Below is a small trained network, with its code and all its weights. Each question gives an input and a class and asks what happens when units are switched off, that is, made to give their printed mean instead of their output.

import numpy as np


def w(rows, s, z=0):
    codes = np.array(rows[::2]) - 128.0
    scale = np.full(codes.shape[1], s)
    scale[-1] = z or s
    return codes * scale


def f(y):
    return y / 2 * (1 + np.tanh(0.7978845608 * (y + 0.044715 * y**3)))


def log_softmax(a):
    a = a - a.max(-1, keepdims=True)
    return a - np.log(np.exp(a).sum(-1, keepdims=True))


def net(x, mask):
    res = np.array(x, float).reshape(1, 3) / 4 @ E
    y = f(res @ A[0][:, :-1].T + A[0][:, -1])
    res = res + np.where(mask, y, B[0][:, -1]) @ B[0][:, :-1]
    return log_softmax(res[-1] @ U[:, :-1].T + U[:, -1])


A, B = {}, {}
E = w([
[118,68,170,71,94,83,162,104,125,146,222],'x0',
[101,77,90,254,77,65,172,125,59,126,128],'x1',
[180,155,185,47,114,173,215,244,224,149,182],'x2',
],0.0094)
A[0] = w([
[123,90,143,105,69,93,137,119,216,110,235,242],'N1',
[114,159,112,150,124,119,206,109,88,124,87,97],'N2',
[44,121,84,167,96,101,83,122,88,99,98,186],'N3',
[201,218,132,102,166,190,99,139,119,14,37,216],'N4',
[127,34,90,146,91,93,215,135,101,144,124,192],'N5',
[128,81,102,128,163,104,61,30,54,60,135,201],'N6',
[125,102,191,48,143,81,120,74,115,118,202,109],'N7',
[145,111,75,132,158,176,138,139,125,107,93,118],'N8',
[94,129,126,2,211,135,126,65,148,78,128,24],'N9',
[174,168,130,200,92,134,214,53,127,91,150,4],'N10',
[97,177,139,136,211,139,112,162,103,54,114,195],'N11',
],0.0082,0.0018)
B[0] = w([
[113,186,164,160,125,118,123,108,176,179,109,195],'N1',
[102,113,95,75,107,86,150,120,99,100,98,148],'N2',
[142,127,162,98,112,85,156,193,131,162,129,212],'N3',
[86,87,137,152,103,70,148,137,120,172,128,250],'N4',
[108,115,83,129,161,79,83,167,109,146,100,177],'N5',
[160,155,147,214,96,108,164,169,174,122,163,239],'N6',
[101,105,120,188,125,106,169,142,88,155,78,185],'N7',
[151,148,89,149,152,107,122,110,200,162,167,153],'N8',
[89,122,121,113,130,91,91,180,9,120,52,203],'N9',
[115,127,113,61,159,144,121,163,129,80,81,143],'N10',
[116,156,129,145,117,76,172,115,124,139,120,176],'N11',
],0.011)
U = w([
[60,163,112,173,158,103,189,122,126,207,93,253],'0',
[170,195,208,185,99,129,128,183,147,179,113,236],'1',
[18,98,98,77,183,71,125,172,77,101,68,192],'2',
[142,169,121,81,198,125,138,118,179,97,99,196],'3',
[161,190,171,100,206,173,116,124,159,52,184,1],'4',
[165,151,146,40,60,146,63,68,171,101,150,1],'5',
[141,194,54,139,243,254,123,94,138,91,72,1],'6',
],0.0077,0.002)

Each question gives the input, the list of numbers given to net, and the class t.
The units are the neurons (one row each of A and B). Each row of codes is followed by its name. A weight is (code - 128) times the scale printed after its matrix; where a second scale follows, it is the last column's (A, B and U).
mask holds one flag per neuron, in row order. A switched-off neuron (its flag False) gives its mean, the last column of its row in B, instead of its output. The means were averaged over made-up inputs and are rounded, as every weight is.
A unit's drop is (log p(t) with every unit on - log p(t) with that unit switched off) / (log p(t) with every unit on - log p(t) with every unit switched off).
The circuit of an input: a set's keep is (log p(t) with only the set's units on - log p(t) with every unit switched off) / (log p(t) with every unit on - log p(t) with every unit switched off). Starting from all 11 units, units are removed one at a time, each time the one whose removal leaves the highest keep (on an exact tie, the one counted first), for as long as the keep stays at least 0.8.
circuit, biggest first: the units of the circuit, biggest drop first
most important unit: the unit with the biggest drop
k most important neurons: the k neurons with the biggest drops, biggest first
drop when u is switched off: that unit's drop, to one decimal
input [2,7,5], class 2: most important unit => N5
input [-5,7,-2], class 2: circuit, biggest first => (N2; N10)
input [3,7,-7], class 1: 3 most important neurons => (N6; N3; N9)
input [1,0,2], class 3: circuit, biggest first => (N6; N4; N9)
input [5,8,-7], class 2: 4 most important neurons => (N5; N10; N2; N1)
input [-4,6,5], class 2: circuit, biggest first => (N6; N1)
input [0,8,-2], class 2: 2 most important neurons => (N5; N10)
input [0,5,3], class 2: circuit, biggest first => (N6; N5)
input [-7,-1,6], class 0: 4 most important neurons => (N4; N6; N3; N11)
input [-3,6,5], class 2: circuit, biggest first => (N6; N5)
input [2,-5,-5], class 1: 2 most important neurons => (N6; N5)
input [2,-5,3], class 2: 2 most important neurons => (N6; N9)
input [5,5,-8], class 1: 4 most important neurons => (N6; N3; N9; N4)
input [-1,-5,3], class 2: most important unit => N6
input [-3,-8,5], class 2: 2 most important neurons => (N9; N6)
input [1,2,2], class 3: 3 most important neurons => (N4; N6; N9)
input [-8,-8,5], class 0: drop when N8 is switched off => 0.3
input [-7,-3,5], class 0: drop when N4 is switched off => 0.8
input [-6,1,-8], class 1: drop when N3 is switched off => 0.2
input [-7,-7,6], class 0: circuit, biggest first => (N4)
